Here is a tiny trained network, its code and every weight. The questions are about switching its units off for an input and a class, where a switched-off unit gives its printed mean instead of its output.

import numpy as np


def w(rows, s, z=0):
    codes = np.array(rows[::2]) - 128.0
    scale = np.full(codes.shape[1], s)
    scale[-1] = z or s
    return codes * scale


def f(y):
    return np.maximum(y, 0)


def log_softmax(a):
    a = a - a.max(-1, keepdims=True)
    return a - np.log(np.exp(a).sum(-1, keepdims=True))


def net(x, mask):
    res = np.array(x, float).reshape(1, 7) / 4 @ E
    y = f(res @ A[0][:, :-1].T + A[0][:, -1])
    res = res + np.where(mask, y, B[0][:, -1]) @ B[0][:, :-1]
    return log_softmax(res[-1] @ U[:, :-1].T + U[:, -1])


A, B = {}, {}
E = w([
[180,177,36,42,205],'x0',
[175,197,208,142,159],'x1',
[3,96,108,160,173],'x2',
[178,53,136,183,160],'x3',
[112,102,254,5,104],'x4',
[142,202,154,198,44],'x5',
[144,164,189,153,197],'x6',
],0.0067)
A[0] = w([
[141,133,105,187,167,207],'neuron 1',
[147,171,133,54,176,162],'neuron 2',
[191,100,169,142,131,149],'neuron 3',
[71,60,62,186,171,192],'neuron 4',
[78,193,115,162,214,105],'neuron 5',
[140,179,170,182,52,167],'neuron 6',
[61,113,216,87,49,234],'neuron 7',
[137,51,28,68,90,221],'neuron 8',
[124,45,214,115,97,192],'neuron 9',
[126,6,107,163,124,124],'neuron 10',
[171,222,119,236,75,196],'neuron 11',
[178,73,162,124,175,99],'neuron 12',
[255,115,167,63,165,220],'neuron 13',
[212,218,96,73,133,249],'neuron 14',
[48,209,84,213,238,93],'neuron 15',
],0.0076,0.002)
B[0] = w([
[137,94,93,132,116,194],'neuron 1',
[176,150,158,115,144,210],'neuron 2',
[147,90,154,161,112,173],'neuron 3',
[76,108,43,77,175,237],'neuron 4',
[213,115,132,66,194,192],'neuron 5',
[109,156,113,176,33,223],'neuron 6',
[72,93,221,82,71,241],'neuron 7',
[56,166,109,88,105,230],'neuron 8',
[77,62,166,145,136,210],'neuron 9',
[58,71,74,140,146,199],'neuron 10',
[174,147,65,175,42,254],'neuron 11',
[140,102,174,167,161,172],'neuron 12',
[205,158,254,149,165,240],'neuron 13',
[163,214,165,145,117,244],'neuron 14',
[201,91,58,83,192,235],'neuron 15',
],0.0071,0.0064)
U = w([
[182,187,75,207,47,178],'0',
[159,15,213,165,196,203],'1',
[213,232,173,132,210,159],'2',
[84,133,133,54,82,241],'3',
[90,152,135,86,114,142],'4',
[178,111,73,126,255,104],'5',
[48,121,222,139,59,152],'6',
[12,69,25,126,136,2],'7',
],0.0069,0.00084)

Each question gives the input, the list of numbers given to net, and the class t.
The units are the neurons (one row each of A and B). Each row of codes is followed by its name. A weight is (code - 128) times the scale printed after its matrix; where a second scale follows, it is the last column's (A, B and U).
mask holds one flag per neuron, in row order. A switched-off neuron (its flag False) gives its mean, the last column of its row in B, instead of its output. The means were averaged over made-up inputs and are rounded, as every weight is.
A unit's drop is (log p(t) with every unit on - log p(t) with that unit switched off) / (log p(t) with every unit on - log p(t) with every unit switched off).
The circuit of an input: a set's keep is (log p(t) with only the set's units on - log p(t) with every unit switched off) / (log p(t) with every unit on - log p(t) with every unit switched off). Starting from the 12 units with the biggest drops (on a tie, the unit counted first), units are removed one at a time, each time the one whose removal leaves the highest keep (on an exact tie, the one counted first), for as long as the keep stays at least 0.8.
circuit, biggest first: the units of the circuit, biggest drop first
most important unit: the unit with the biggest drop
top k neurons: the k neurons with the biggest drops, biggest first
drop of u: that unit's drop, to one decimal
input [-4,-4,1,7,0,4,-8], class 7: most important unit -> neuron 10
input [8,5,0,-2,-5,-8,-7], class 2: circuit, biggest first -> neuron 14; neuron 13
input [-7,-7,2,-5,-7,2,6], class 7: circuit, biggest first -> neuron 4; neuron 13
input [-6,-6,2,0,1,2,0], class 7: circuit, biggest first -> neuron 13; neuron 10
input [6,-6,-1,6,-6,-1,1], class 7: circuit, biggest first -> neuron 8; neuron 4
input [8,-8,-6,7,-1,-3,2], class 2: circuit, biggest first -> neuron 13; neuron 14
input [8,-2,1,-8,-2,-3,3], class 2: circuit, biggest first -> neuron 14; neuron 2
input [2,2,-7,-6,8,-1,-6], class 6: top 2 neurons -> neuron 7; neuron 15
input [7,0,5,1,-8,3,0], class 5: top 2 neurons -> neuron 15; neuron 5
input [-4,-7,2,2,-2,7,1], class 7: drop of neuron 10 -> 0.2
input [1,-2,4,-5,2,-6,8], class 5: drop of neuron 6 -> 0.1
input [6,-2,7,-6,-6,6,7], class 5: drop of neuron 7 -> 0.0
